(in the rows, 128 means zero)
Rows lie near named flat spaces through zero. A row that begins with a name and a colon came from that space; any other row is followed by the name of its block's space that it lies nearest.
qf-pc: [106 162 196 120 116 110 164 176 143 151 166  81 128 115 177 118 132 177
 174 140 139 174  96]
gd-mz: [127 125 127 133 146 119 119 102 131 120 142 115 100 139 137 142 136 126
 119 116 137  94 146]
qf-pc: [125 119 130 124 123 136 117 107 171  95  97  91 136 133 138 136 114 127
 147 103 150 113 174]
lj-rg: [133  84 139 138  94 138 170  86 132 124 154 108 173 123 197 128 107 121
 106 153 181 125 101]
lj-rg: [110 140 136 130  99 108 141 143  88 151 143 181 160 118  91 138 117 128
 165 106  98 148  81]
gd-mz: [ 87 166 142 112 140 151 118 174 106 151 141  95 124 119 101  94 149 144
 129 110  69 150 134]
nq-rf: [ 77 147 147 114 118 130 165 100 101 158 182 132  74 145 141 155 131 181
  95 177 113 150 119]
nq-rf: [128 119 133 121 117  94 139 103 102 126 134 185 150 127  97 156  96  83
 158  89 118 100 100]
nt-qn: [129 132 107 156 127 155  99  63 127 121 162  92 116 152 185 144 147 177
 104 106 141  93 141]
nt-qn: [106  90 160 162 120 114 133 211 159 127 107 108 168  88 139  77 154 123
 175 137 144 182 101]
nt-qn: [183 181 129 102 110 103 130 117 142 123 105 165 127 146 116 180  90 150
 178 111 141 128 125]
nt-qn: [ 56  72 139 156 101 117 158 122 128 127 145 111 127 116 116 130 151 136
 120 151 151 140 143]
nt-qn: [146 126  75 141 110 139 102 153 125 116  80 107 152 123  45 127 162 123
 119 110 139 111 193]
nt-qn: [169 152 143 119 148 144 118 143 135 134 136 117 145 125 187 100 116 126
 132 124 121 137  89]
gd-mz: [167  84 121 178 119 106 128 123 144 116 141 100 154 119 174 126 157 124
 129 129 203 100 117]
gd-mz: [139 179 156 113 147 134 105 129 139 135 136 155 117 138 180 127  99 161
 174 104  84 157  77]
qf-pc: [168 135 147 115 162  91 137 162 156 129 110 164  78 129 137 134 120 117
 137 177 146 148 110]
nt-qn: [182 169 120  83 137 133 149  80  94 143 158 148 115 152 144 157  91 111
  86 138 126  90 113]
nq-rf: [235 147 126 138  85  98 168 133 124 147 146 146 171 127 180 159 116 155
 140 167 213 136  69]
nt-qn: [170 125 126 148 133  82 143  95  90 146 184 161 111 138 149 164 138 119
 115 129 164  80  84]
lj-rg: [195 121 116 186 148 109  80  99 184 105 126 133  94 148 226 150 151 186
 153 134 191 118 106]
nt-qn: [138 116 152  95 110 110 194 155 107 148 139 138 153 110 111 121 105  82
 108 174 148 143 104]
lj-rg: [150 140 146  85 190 171 121 130 141 133 124 149 100 133 201  78  88  95
  84 171  77 157  83]
nq-rf: [104 106 108 145  69 122 156  59 109 128 146 162 138 144 121 185 115 164
 122 141 157 125 128]
qf-pc: [141  75 135 160 113 115 151 152 129 130 137 119 173 102 156 101 144 100
 123 150 175 134  95]
gd-mz: [ 93  87 137 141  90  68 175 136 107 132 134 158 137 113  53 164 135  99
 149 134 163 118 136]
nq-rf: [104 152 166 104 189 152 119 147 123 145 166  95  87 128 182  80 131 120
 101 133  74 135 105]
qf-pc: [149 121 137 123 141 116 132 131 151 117 117 125 118 128 145 129 119 114
 132 139 149 124 131]
nt-qn: [155 175 134 104 177 155  86 110 136 126 130 142 101 147 181 115 102 133
 130 103  76 124 102]
qf-pc: [ 93 148 126 142  89 110 142 169  90 155 146 118 143 116  59 139 166 164
 150 116 120 144 137]
lj-rg: [129 153 128  99 127 116 133 135 137 124  97 158 104 137  82 153 107 129
 144 137 113 141 150]
lj-rg: [147 143 132 126 122 104 127 139 110 132 133 141 154 122 103 137 123 107
 159  87 126 107 113]
gd-mz: [106 128 138 122 136  94 126 113 131 123 118 194  90 138  99 162 106 123
 161 123 106 133 117]
nq-rf: [ 25  86 165 119 193 152 127 172 151 128 129  90  57 112 133  59 156 103
  82 178  72 166 154]
nq-rf: [107 103 120 141 125 143 126 129 146 120 115 111 119 126 132 118 143 141
 111 153 138 143 151]
gd-mz: [114 112 144 163 124  77 146 166 107 143 172  77 124 110  98 130 189 124
 137 112 173  91 143]
lj-rg: [166 161 142  81 146 112 136 143 120 126 113 141 140 127  97 131  91  71
 146  97 110 103 127]
qf-pc: [124  86  74 156 128 132 104 115 118 117  95 176 118 130  76 133 148 112
  98 146 125 122 147]
qf-pc: [118 125  96 118 126 177 115  40  82 121 168  86 158 147 141 130 118 100
  68  70 107  48 156]
nq-rf: [112 154 133 110 154 114 118 178 133 133 106 126  83 126  67 122 147 127
 135 135  99 141 162]
gd-mz: [ 78 129 110 121 166 182  77 109 135 115 107 127  98 139 127  97 128 131
 103 110  52 136 154]
nq-rf: [148 143 116 137  88 133 152 139 135 141 130 100 129 132 134 146 150 191
 114 178 176 156 145]
gd-mz: [195 141 115 112 135 110 133 117 147 121 102 176 105 143 137 158 101 125
 125 166 156 131 118]
qf-pc: [201  89 107 135 147 104 141 136 104 132 128 170 154 114 128 113 124  46
  92 150 162  93  86]
nq-rf: [125  92 133 141  78 160 144 105 116 116 142  75 252 104 167  98 107  92
 142  64 151 104 109]
lj-rg: [145 133 105 134 125 120 108 147 118 119 107 110 155 121  70 128 146 102
 142  80 131  92 164]
lj-rg: [108  78 116 142  98 166 150 102 126 126 132 117 170 119 165 106 122 126
  87 164 147 148 117]
qf-pc: [148 173 128  89 151 116 115 112 151 110 103 121  80 152  98 164 108 129
 141 108 122  99 183]
lj-rg: [107  74  58 227  84 157  72 133 114 127 109 153 180 114 113 108 195 185
 132 118 132 159 113]
gd-mz: [ 76 102 127 101 106 130 158  41 116 109 140 133 122 147 103 173  87  99
 106 110 127  84 169]
[ 93 104 124 138 141 149 118 119 144 120 123 114 101 131 142 113 141 140
 103 152 120 141 148] => nq-rf
[ 98 157 133 113 121 158 117 101 121 129 142 104 132 140 139 132 116 156
 133  94  94 126 141] => qf-pc
[113  86 115 156 103 153 136 117 111 131 145 108 180 114 152 102 140 120
 103 129 142 128 111] => lj-rg
[122 187 142  55 132 154 124 126 161 113  69 155 112 145 100 143  59 134
 161 122  70 168 157] => nt-qn
[ 91 127 169 108 125 106 182 175 113 157 154 119 108 111 110 117 136 124
 118 179 128 163 115] => nq-rf
[138 176 127 120 115 125 141 174  38 190 175 189 164 114  91 112 134 129
 130 121  65 155  41] => qf-pc
[117 113 124 128 135  88 135 113 127 121 119 172  86 136  81 165 125 110
 133 137 135 110 145] => gd-mz
[206 130 127 107 164 102 136 137 123 130 122 170 121 127 138 125 104  63
 111 147 144 102  93] => qf-pc
[ 53  80 143 209 131 148  72 186 135 129 134 111 180  89 163  51 183 150
 183  74  85 175  76] => gd-mz
[ 98  91 107 191 178  81  75 110 101 128 160 180  61 135 102 141 184 115
 128  95 107  77 113] => nt-qn
[121 110 142 123 148 147 128  82 160 107 139  86 108 140 195 125 114 126
 105 133 148 106 147] => qf-pc
[138  97 100 149 131 122 103 149 163 102  69 137 125 122  89 124 144 115
 137 135 148 133 167] => nq-rf
[122 147  85 129  87 129  98 141 121 112  69 144 171 126  15 152 130 130
 174  65 107 120 184] => qf-pc
[143 161 138 115 129 140 130 157 122 143 135 109 139 124 138 111 130 144
 132 130 115 146 115] => gd-mz
[131 144 109 153 160 122  78  62 118 122 161 152  73 161 160 162 140 158
 125  90 110  81 122] => nt-qn
[114 106 141 114 110 146 175 126 113 141 153  95 153 117 150 109 122 111
  85 166 147 135 122] => nt-qn
[146 152 115 145 181 122  72 141 168 110 110  93  50 146 131 131 172 163
 128 123 132 108 182] => lj-rg
[132  71  90 146 153 145  97  81 168  89  83 153  98 141 142 129 122 104
  92 154 143 114 161] => qf-pc
[ 53 103 193  90 155 118 176 135 126 142 152 166  93 117 150 106  86  87
 123 172  80 172  81] => nt-qn
[112 143 117 113 151 140 109  91 139 117 123 130  71 153 124 149 124 146
 108 133 108 115 166] => qf-pc
[ 75 118 128 126  73 109 169 115 127 128 124 120 120 131  67 174 133 162
 137 148 155 140 178] => lj-rg
[150 151 156  91 141 130 141 173 141 134 105 143 144 115 135 102  95 102
 149 140 106 164  98] => nt-qn
[155 106 116 165 135 112 115 167 137 129 120 122 133 114 130 110 167 128
 129 143 161 132 121] => gd-mz
[128  91 120 144 136 118 125 113 144 116 114 161 113 129 138 133 124 115
 121 151 143 131 120] => nq-rf
[ 92 100 125 160  95 145 112 156 157 117  86 144 168 110 128 107 131 159
 173 128 119 192 115] => qf-pc

Rows lie near named flat spaces through zero. A row that begins with a name and a colon came from that space; any other row is followed by the name of its block's space that it lies nearest.
dt-rl: [125  99 165 157 158  79 130 110 174 115 146 117 104  66  91  87 192 160
 178 138 173  94 201]
lb-zl: [ 69 176 163 185 110 207 162 122  95 147 121 129 129 114 148 139  84  98
 145 157 182 100 186]
qg-ll: [122 100 188 100  26 138 129 154 100 152  57 186 101  53 163 126 167 167
 123 123  59 196 137]
dt-rl: [116 137 131 141 166 101 130  96 132 127 137 116  96 161 114 117  96 112
  76 153 147 124 154]
zf-hf: [152 136 150 110  96  97 109 165 132 155  92 182 112  98 170 100 175 140
 153 108 128 113  77]
lb-zl: [107 139 135 142 122 122 138 121 124 135 126 114 102 121 122 125 110 126
 113 161 136 129 164]
qh-ld: [111 101 111 137  92 183 137 129 122 154 146 150 156 127 109 181 112 114
  94  98 112 130 129]
zf-hf: [103 143 126 177 193 183 148  87 127 111 174 104 161 170 103 142  84  90
 126 119 191  88 164]
qh-ld: [ 86 167 113 113  82  95  74 187 166 143 127 141 124  92 138 145 100 110
 172 157 108 118  86]
lb-zl: [ 78 173 158 184  91 205 174 129  85 155 115 121 118 102 148 137  94 109
 144 165 174 103 194]
zf-hf: [139 149 187 170 175 165 134 116 103  96 149 127 136 100 116  88  99 104
 182  86 160 103 140]
qh-ld: [180 155 141 128 161 138 147 120  83 141 102 159 121 183 180  90 135 114
 103  94 162 105  71]
zf-hf: [125 103  99  81  66 106 113 155 142 139 100 134 130 113 139 157 159 159
 120 147  68 173 109]
qg-ll: [136 119 114  97 101 141 114 149 122 111 120 122 155 120 133 146 126 138
 149 117  77 166  96]
zf-hf: [156 104  70  82 130  78 131 130 151 111 118  82 134 153 130 131 183 173
 132 164 103 153 123]
dt-rl: [120 169 133 147  64 107 128 176  89 164 132 112  52  65 105 115  51 103
 106 159  86 125 133]
zf-hf: [105 108 105 152 133 126 132 105 143 160 166 135 109 147  82 161  90 102
  46 129 137 108 155]
dt-rl: [119 130  56  59 109  96  97 154 164 100 109  88 169 165 152 165 150 156
 158 176  79 176  84]
qh-ld: [114 113 107 108 102 116 109 141 146 129 132 126 134 119 114 155 122 132
 120 136  91 151 120]
zf-hf: [112 135 146 140 113 148 125 137 110 105 143  99 122  86  97 131  76 118
 149 133  91 154 154]
dt-rl: [136  98 186 158  66 126 147 136  91 168 125 162  57  37  89 109 113 131
  80 105  89 139 175]
qh-ld: [136 134 147 150  77 138 142 154  97 174 123 158  90  83 126 121 116 117
 107 113 122 108 126]
lb-zl: [124  70 138 135 102 139 125 118 160 179 132 211 143 119 122 159 185 133
  83  74 146 103 124]
qg-ll: [129  93 120  88 103 105 107 142 147  83 125  90 142  83 101 138 147 168
 171 141  53 193 141]
qh-ld: [120 133 146 151 146 207 137 123 121 110 141 142 195 130 140 143 134 114
 189  82 164 105 121]
lb-zl: [113  87 142 134 146 131 122 106 165 105 147 127 155 104  98 137 164 147
 157 115 135 132 169]
qg-ll: [101 150 123 156 104 187 173 113  90 168 111 136 123 160 156 152 109 113
  80 153 164 113 160]
zf-hf: [110 129 120 121 111 124 139 115 110 128 118 103 101 139 119 141  91 129
  76 167  94 169 158]
lb-zl: [149 110  92 104  94 170 156 131  91 128 115 109 153 151 137 160 132 144
 104 123  85 167 116]
zf-hf: [126 161 117 102 108 109 133 145 107 108  93  82 109 128 156 113 119 148
 152 187  98 168 132]
lb-zl: [124 123 138 112  89 114 118 138 108 137 114 135  94 109 118 133  90 125
  82 136  68 173 124]
qh-ld: [144 160 164 136 138 144 107 144 108 148 117 195 129 142 166 108 103  88
 124  74 148  99  55]
lb-zl: [165 129 131 101 120  45 108 158 129  99 124  82  76  72 103  78 131 157
 162 152  70 158 124]
qg-ll: [ 47 108 111 132 105 123 109 116 193 142 138 134 144 122 109 184 137 132
 117 176 140 131 183]
qg-ll: [136 166  94 104 130 118 104 152 128 145 116 150 139 183 170 137 108 102
 113 126 132 114  46]
dt-rl: [116 149 123 141 149 145 141 107 110 133 130 122 122 172 135 134  89 105
  86 142 147 124 134]
qh-ld: [141 134 147 106 150  65  97 126 141 115 115 139  94 133 133  94 121 128
 112 134 110 146 103]
qh-ld: [160 106 140 112 166 118 138 103 123  82 119 100 140 135 127 100 164 159
 153 121 119 157 142]
dt-rl: [137 176 136 162 177  99 139 115 120 156 131 139  85 167 149  86 112  97
  99 142 205  62 121]
dt-rl: [109 155 130 157 133 156 138 136 122 119 145 100 138 109 120 127 107 116
 174 142 153 103 153]
qg-ll: [148 140  90 123 167 131 125 130 129  97 159  82 155 156 112 129 108 118
 154 123 128 119 105]
qg-ll: [144 109 123 122 140 152 137 107 107 124 134 135 140 162 120 143 107 118
  80  99 108 149 115]
zf-hf: [120 128 141 120 133 136 150  94  95 115 103 108 106 159 136 126 100 134
  72 160 106 179 163]
dt-rl: [135  95 115  93 164  54  85 127 200  84 142 107 145 113 103 115 183 163
 182 135 116 140 124]
lb-zl: [124  73 150 127  99 110 126 125 151 122 134 129 117  60  86 130 168 163
 140 122  95 152 179]
qg-ll: [104 133  87  82 108  87 104 132 152 135 102 124 121 172 150 157 121 136
  82 180  94 169 106]
qg-ll: [107 158  84 107  98 157 128 144 115 151 107 133 150 183 170 170 102 111
  99 153 120 138  86]
lb-zl: [126 109 116 114 163 161 113 106 145 108 141 148 188 180 133 159 130 116
 122  88 133 135  94]
dt-rl: [122 104 146 136 153  78 138  82 140 140 123 132  73 142 108 109 135 138
  50 156 141 137 182]
qh-ld: [ 86 124 107 104 112 105  77 146 177 119 141 132 147 121 111 166 104 118
 137 143  93 150 108]
[154 133 159 119 110  96 118 152 115 130 107 144  96  86 138  90 142 139
 148 117 107 134 109] => zf-hf
[ 96 119  98 148  90 151 148 130 131 162 146 118 123 119 104 169 113 122
  95 152 132 115 167] => qh-ld
[129 116 109 134 151 157 139 105 120 120 150 117 150 164 110 151 104 114
  97 113 128 132 131] => qg-ll
[115 135  62 135 105 100 101 186 168 108 200  45 137  58  48 152  93 124
 211 154  93 102 137] => zf-hf
[106 139 132  87  84  52  78 172 176 135  91 150 105  85 156 117 166 154
 170 169 101 145 102] => qg-ll
[107  59 103 142 125 173 117 115 163 112 201 118 183  99  39 194 108 119
 125  76  92 135 157] => zf-hf
[110 116 122 129 114 190 155 113 104 101 128  89 163 128 120 158 116 140
 143 139 105 168 170] => lb-zl
[159 158 148 142 115 128 105 177 107 143 144 157 116  85 125 101  94  95
 164  75 120  91  62] => dt-rl
[118 108 109 150 132 140 114 139 156 124 186 116 151  95  69 154 110 112
 153  99 126  99 136] => zf-hf
[174 129 152 128 185  60 129  91 114 146 116 162  62 181 137  73 123 115
  31 113 151 115 104] => qg-ll
[120 174 101 163 196 103 133 107 147 153 155 124 110 197 136 114 105  88
  95 151 221  48 121] => qg-ll
[164 110 182 129 143  79 127 112 110 122 115 144  69  96 113  72 133 140
  98 110 108 147 142] => qh-ld
[117 196  82 148 113  73 105 193 158 168 153 109  94 103 131 113 111 102
 179 172 175  40  94] => zf-hf
[100 172  88 141 154 153 136 131 136 110 145  75 160 162 137 144 106 114
 173 170 169 101 138] => zf-hf
[105 187  40 133 175 128 133 125 144 131 156  70 151 226 142 158  84  94
 116 188 184  82 108] => qg-ll
[ 94 189 185 157 120 195 128 142  91 119 106 147 144 111 172 116  81  95
 185 124 153 121 123] => zf-hf
[158  89 148 111 147 104 115 111 142 129 121 174 130 137 129 115 168 139
 101  82 123 135 102] => dt-rl
[141 122 152 117 150 165 102 124 124 115 129 182 175 154 146 137 115 103
 132  56 121 135  63] => qh-ld
[124 175 122 146  73 114 128 191 113 151 131 103  91  57 125 110 107 122
 185 159 122  96 126] => dt-rl
[132 113 106 120 143 128 111 144 156  73 167  69 170  89  84 135 134 145
 218 123 101 138 138] => qg-ll
[154 122 184 145 123 129 118 147 123 133 127 173 121  68 129  90 153 128
 174  72 137 103 110] => qg-ll
[168 106 173 218  97 228 251 104  34 170 133 111  97  62 108  97 168 150
 126 100 189  75 244] => qh-ld
[124 122 133 125  68 173 142 141  90 163 108 164 125 123 143 157 107 119
  82 110  94 150 113] => lb-zl

Rows lie near named flat spaces through zero. A row that begins with a name and a colon came from that space; any other row is followed by the name of its block's space that it lies nearest.
nl_sl: [ 95  98  32 128  50 218 108 119  81 115 135 146 126 121 154 158 151 146
 144 118 103  82  95]
fc_jq: [ 31 136 137 119 135 132 154 106 120 163 122  94 131 143 136 127 132 105
 127 130 129 142 109]
zn_nr: [166  66 115  89 144 104 145 138 127  88 114 144 126 141 162 105  60 124
 130  65 128 129 104]
zn_nr: [149 140  71 131 138 144 125 121  99 142  94 138 136 133 130 123 145 108
 121 129 144 113 131]
zr_zt: [ 75 146 175 142 153 122 156 144 132 158 120 119 114 145 144  85 126 113
 134 126 147 141 131]
nl_sl: [123 165 156 136 117 150 107 108 153 119 141 130 134 133 111 162 173 137
 129 177 139 130 148]
zn_nr: [117 162  92 147 135 156 129  99  97 150 110 128 127 126 112 145 158 108
 119 184 136 120 133]
tr_bm: [137 176  26 160 153 152 111 159  41 170  77 161 128 130 151 105 183  99
 120 130 149  80 151]
fc_jq: [201 110  98 115 140 127 134 116 143 121  91 136 140 137 121 108 110 112
 122 105 152 133 126]
tr_bm: [154  99  58 100 185  60 150 104  70 133 100 113 136 112 118 143  67  92
  97 117 105 136 109]
fc_jq: [210 127 109 135 117 145  95 145 119  78 138 177 119 120 135 145 136 152
 132 145 128 100 147]
zr_zt: [ 45 117 127  77  84 163  98 113 148  91 148 124 155 160 170 181 167 144
 142  93 125 114 114]
fc_jq: [ 99 108  67 120 101 111  90 133  53  92 185 136 122  83 131 214 123 163
 119 148  49  93 116]
zn_nr: [133 141 101 136 148 126 127 142  98 138 109 142 125 132 141 113 137 115
 125 125 138 114 136]
nl_sl: [227 139  66 163  94 111  95 144 143 180 122 106 155  74  54 125 160 144
 114 105 111 128 148]
jz_bb: [156 103  78  49 173  34  84 145 103  72 125 137 171 136 162 185 115 128
 106  49 108 112 137]
zn_nr: [ 86 120 157 127 172 114 164 112  84 101 139 142  91 135 152 134  76 113
 124 183 116 132 113]
zn_nr: [107 132 120 131 161 128 150 112  84 119 120 141 107 135 144 133 106 108
 122 170 128 123 121]
jz_bb: [127  90 119  85  92 161 104  93 128  39 164 155 128 137 153 204 114 155
 135 150 104 110 107]
jz_bb: [ 77 109 143  92 165 132 154 135 109  97 104 152 116 178 201 101  98 104
 138  97 155 121 112]
nl_sl: [122 110 117  86 132 102 118 142 155 130 108 114 161 150 149 116 132 121
 128  44 142 133 125]
nl_sl: [136 115  91  82 118 127 110 125 160 130  94 116 173 155 144 126 151 117
 128  47 154 127 125]
zr_zt: [153 110 104 120 105 140 113 132 129 110 133 138 133 123 131 138 128 141
 131 110 120 116 123]
zr_zt: [219 123  95 139 139  98 114 155 122 132 115 142 133 106 110 109 119 133
 119 102 127 121 144]
nl_sl: [ 79 115 160 154 137 129 155 143  79 113 165 144  78 113 149 122  83 139
 136 173  94 121 112]
nl_sl: [106 125 195 115 165  55 135 164 148 130 146 113 127 129 139 108 101 133
 126  89 120 149 138]
zr_zt: [124 129 120 108 119 122 106 124 135 112 136 127 145 131 131 158 146 136
 126 117 122 123 132]
fc_jq: [ 92 136 166 131 127 104 119 158 136 133 153 120 126 124 136 126 137 144
 133 110 115 130 137]
tr_bm: [160  89 152 114 131 159 161 105 149  87 114 150 109 152 148 103  76 120
 139 136 150 137 106]
tr_bm: [176 116  82 113 113 108 128  72 162 161 110  76 169 104  56 158 125 114
 105 124 120 159 116]
zn_nr: [ 94 143 202 178 165  96 161 162  93 139 165 136  72 104 128  98  87 136
 130 186 103 136 136]
zr_zt: [150 110 173 166 108 124 132 191 135 129 160 145  95 104 135  77 102 163
 147 104 110 122 132]
jz_bb: [ 79 139  68 135 111 183 131 147  97 169  86 135 135 153 167  87 168 107
 140  84 156 101 120]
fc_jq: [100 125 116 121 139 140 163  90 135 162  93 100 136 144 118 109 117  93
 122 129 149 149 108]
tr_bm: [186 117 119 111  67 118 117  44 238 173 130  38 193  94   7 179 147 133
 108 126 117 187 116]
zr_zt: [ 94 128 120 109 134 140 134 147 135 144  94 129 142 163 168  89 143 110
 137  67 161 122 125]
jz_bb: [134 135  60 100 126 112  98 118 113 137 110 116 166 127 123 164 161 119
 114  95 124 116 132]
zr_zt: [179 120  76 100 121 115  92 135 131 110 115 137 160 128 130 151 148 133
 121  83 130 112 137]
nl_sl: [149 163 163 120 112  83  77 150 195 146 148  99 172 117  91 152 190 154
 123  90 129 142 167]
tr_bm: [ 96 141  88 134 114 112 108 136 101 160 140 105 143 103 111 154 156 134
 119 117  99 119 130]
zn_nr: [116 115 145 122 115 141 141  87 144 115 143 114 124 124 108 155 110 130
 126 166 117 144 111]
tr_bm: [128 112  23 136 119 175 137 123  54 141  93 149 119 126 151 117 123 107
 127 123 126  93 105]
fc_jq: [178  75  35 119 110  78 120 107  79 130 152 100 138  61  75 183  74 141
 101 119  51 127  98]
jz_bb: [102 106  89 102 119 149 114 159  95  99 119 159 129 151 192 122 132 132
 141  72 131  93 118]
tr_bm: [105 139 138 135 139 124 123 154 106 123 136 144 116 132 152 122 135 133
 133 128 126 114 136]
jz_bb: [108 130  68  74 155 106 115  99 111 123  92 116 169 154 146 165 147  97
 111  94 142 123 124]
[ 87 101 118 108 124  49 109 162 105 136 173  95 141  90 123 160 105 153
 118  70  63 129 119] => fc_jq
[159 143 171 157 146  90 139 134 149 154 139 110 119 104  85 110 115 131
 120 152 122 153 143] => jz_bb
[108 126  90 102 102 185 117  98 131 108 108 139 145 158 152 151 159 119
 135 124 150 112 116] => nl_sl
[110 119 163 113 154  88 139 147 135 125 132 122 126 136 144 111 104 125
 128  98 127 140 128] => nl_sl
[135 124 105 100 146 146 134 114 130 115  87 142 141 165 158 115 132 102
 129 105 166 123 124] => fc_jq
[ 78 124 169 132 100 145 126 116 136 107 174 123 113 120 127 162 126 152
 137 165 101 131 118] => zr_zt
[167 154 208 185 150  22 118 191 142 170 189 101 109  57  62 111 111 167
 115 141  77 155 167] => nl_sl
[ 93 139 118 116 145 177 163  82 136 146  74 123 134 174 145 103 137  82
 130 144 180 139 113] => fc_jq
[148 120 181 151 156  84 140 193 125 129 143 146  99 118 146  70  91 143
 136  98 122 129 141] => jz_bb
[143 154  85 143 136 136 115 144 104 154 102 137 136 128 130 113 162 116
 124 120 143 111 144] => zn_nr
[136 137 166 162 138 114 145 127 122 137 152 124 101 102  99 124 105 135
 124 182 110 141 132] => zr_zt
[160 151 138 130 166 105 128 134 131 131 107 138 131 138 126 114 135 113
 120 135 152 132 149] => tr_bm
[133 135 114 135 117 145 124 126 130 137 121 129 132 128 123 126 144 127
 130 130 134 124 130] => tr_bm
[139 122 122 163 176 117 175 127  62 134 120 147  79 112 130  97  66 106
 120 186 117 127 117] => zn_nr
[135 110  99 115 141 140 148  91 106 111 111 133 122 135 131 141  99 108
 121 154 130 129 108] => zn_nr
[106 159  89 109 165 107 139  87 128 179  76  89 166 146 106 134 157  79
 106 124 157 147 131] => jz_bb
[128 120 128  87 156 111 128 143 147 118  90 135 151 170 170 100 129 108
 131  58 166 128 131] => fc_jq
[ 97 144 103  79 136 116 100 110 138 118 111 117 171 157 145 170 171 115
 120  97 144 124 136] => zr_zt
[ 64 160 141 133 177 137 178  72 113 168  90 102 121 154 119 118 124  74
 115 191 159 155 118] => zr_zt
[110 156 187 163 138 125 132 128 120 120 167 136  96 111 112 144 128 143
 129 206 112 133 143] => nl_sl
[100 116  78 112  74 204 111  94 118 100 130 141 136 141 146 171 157 135
 139 142 126 103 107] => jz_bb
[139 142 134 136 128 164 130 118 133 118 114 148 121 146 137 120 143 121
 134 155 154 122 134] => fc_jq
[167  60 139  82 169  79 175  81 136  85 120 116 121 132 123 133  20 107
 113 124 117 163  90] => tr_bm
[229 144 156 140 139 163 125 139 176 104  92 173 124 158 136  79 142 124
 139 132 191 126 156] => fc_jq
[167 139 111 126 153 152 148  85 134 127  84 136 131 150 119 119 126  94
 120 165 168 137 128] => nl_sl
[107 168 114 106 186  94 135 100 124 158  81 107 157 156 125 132 155  81
 107 131 164 143 143] => zr_zt
[149 110 239 127  91 187 144 114 227  79 146 145 111 162 137 101 115 152
 159 145 166 152 125] => tr_bm
[ 94 122 146 102 129 120 122 135 142 115 131 125 139 147 154 132 133 130
 133  96 133 129 126] => nl_sl
